Below is a small trained network, with its code and all its weights. Each question gives an input and a class and asks what happens when units are switched off, that is, made to give their printed mean instead of their output.

import numpy as np


def w(rows, s, z=0):
    codes = np.array(rows[::2]) - 128.0
    scale = np.full(codes.shape[1], s)
    scale[-1] = z or s
    return codes * scale


def f(y):
    return y / 2 * (1 + np.tanh(0.7978845608 * (y + 0.044715 * y**3)))


def log_softmax(a):
    a = a - a.max(-1, keepdims=True)
    return a - np.log(np.exp(a).sum(-1, keepdims=True))


def net(x, mask):
    res = np.array(x, float).reshape(1, 5) / 4 @ E
    y = f(res @ A[0][:, :-1].T + A[0][:, -1])
    res = res + np.where(mask, y, B[0][:, -1]) @ B[0][:, :-1]
    return log_softmax(res[-1] @ U[:, :-1].T + U[:, -1])


A, B = {}, {}
E = w([
[230,100,51,124],'x0',
[122,79,151,228],'x1',
[200,154,161,53],'x2',
[222,2,172,84],'x3',
[218,235,228,196],'x4',
],0.011)
A[0] = w([
[115,147,198,150,104],'n0',
[111,135,153,217,255],'n1',
[80,50,67,78,165],'n2',
[194,122,164,130,94],'n3',
[5,131,101,160,226],'n4',
[50,169,173,183,168],'n5',
[186,226,149,180,249],'n6',
],0.011,0.0036)
B[0] = w([
[121,135,181,129,178],'n0',
[113,119,163,203,212],'n1',
[86,90,76,112,238],'n2',
[227,109,171,128,177],'n3',
[22,147,87,169,245],'n4',
[6,166,176,167,226],'n5',
[175,212,115,152,251],'n6',
],0.012,0.014)
U = w([
[78,158,185,182,135],'0',
[166,83,126,211,116],'1',
[117,17,89,90,125],'2',
[85,176,99,4,252],'3',
[166,42,185,71,159],'4',
[187,151,172,116,12],'5',
[64,118,52,158,128],'6',
[160,167,51,153,139],'7',
],0.015,0.0036)

Each question gives the input, the list of numbers given to net, and the class t.
The units are the neurons (one row each of A and B). Each row of codes is followed by its name. A weight is (code - 128) times the scale printed after its matrix; where a second scale follows, it is the last column's (A, B and U).
mask holds one flag per neuron, in row order. A switched-off neuron (its flag False) gives its mean, the last column of its row in B, instead of its output. The means were averaged over made-up inputs and are rounded, as every weight is.
A unit's drop is (log p(t) with every unit on - log p(t) with that unit switched off) / (log p(t) with every unit on - log p(t) with every unit switched off).
The circuit of an input: a set's keep is (log p(t) with only the set's units on - log p(t) with every unit switched off) / (log p(t) with every unit on - log p(t) with every unit switched off). Starting from all 7 units, units are removed one at a time, each time the one whose removal leaves the highest keep (on an exact tie, the one counted first), for as long as the keep stays at least 0.8.
circuit, biggest first: the units of the circuit, biggest drop first
top k neurons: the k neurons with the biggest drops, biggest first
drop of u: that unit's drop, to one decimal
input [-1,-5,5,1,-8], class 2: top 2 neurons : (n6 n2)
input [7,-3,6,-2,-8], class 2: circuit, biggest first : (n6 n4)
input [7,-3,2,7,-1], class 4: circuit, biggest first : (n4)
input [3,-7,8,-5,3], class 5: circuit, biggest first : (n4 n2)
input [-4,0,8,-1,8], class 5: circuit, biggest first : (n4 n3)
input [3,-6,6,0,-8], class 2: top 3 neurons : (n6 n2 n5)
input [0,-2,0,2,1], class 4: top 3 neurons : (n4 n6 n5)
input [-7,7,6,5,1], class 4: top 4 neurons : (n4 n6 n5 n3)
input [5,-4,5,7,-3], class 4: top 2 neurons : (n4 n3)
input [-6,-3,4,8,-5], class 2: top 2 neurons : (n2 n6)
input [7,-3,0,3,1], class 4: top 2 neurons : (n6 n4)
input [-7,0,-6,8,-3], class 2: top 4 neurons : (n6 n5 n1 n2)
input [-1,-6,4,8,-4], class 2: top 3 neurons : (n2 n6 n0)
input [-1,-8,2,-2,4], class 3: circuit, biggest first : (n1)
input [6,1,5,5,-2], class 4: top 2 neurons : (n4 n3)
input [5,-8,3,-4,2], class 7: top 2 neurons : (n6 n5)
input [8,-8,-2,-4,-2], class 3: drop of n4 : 0.4
input [2,-1,6,-5,2], class 5: drop of n4 : 0.5
input [-1,-1,-2,5,3], class 4: drop of n6 : 0.2
input [3,3,-3,8,-2], class 2: top neuron : (n2)
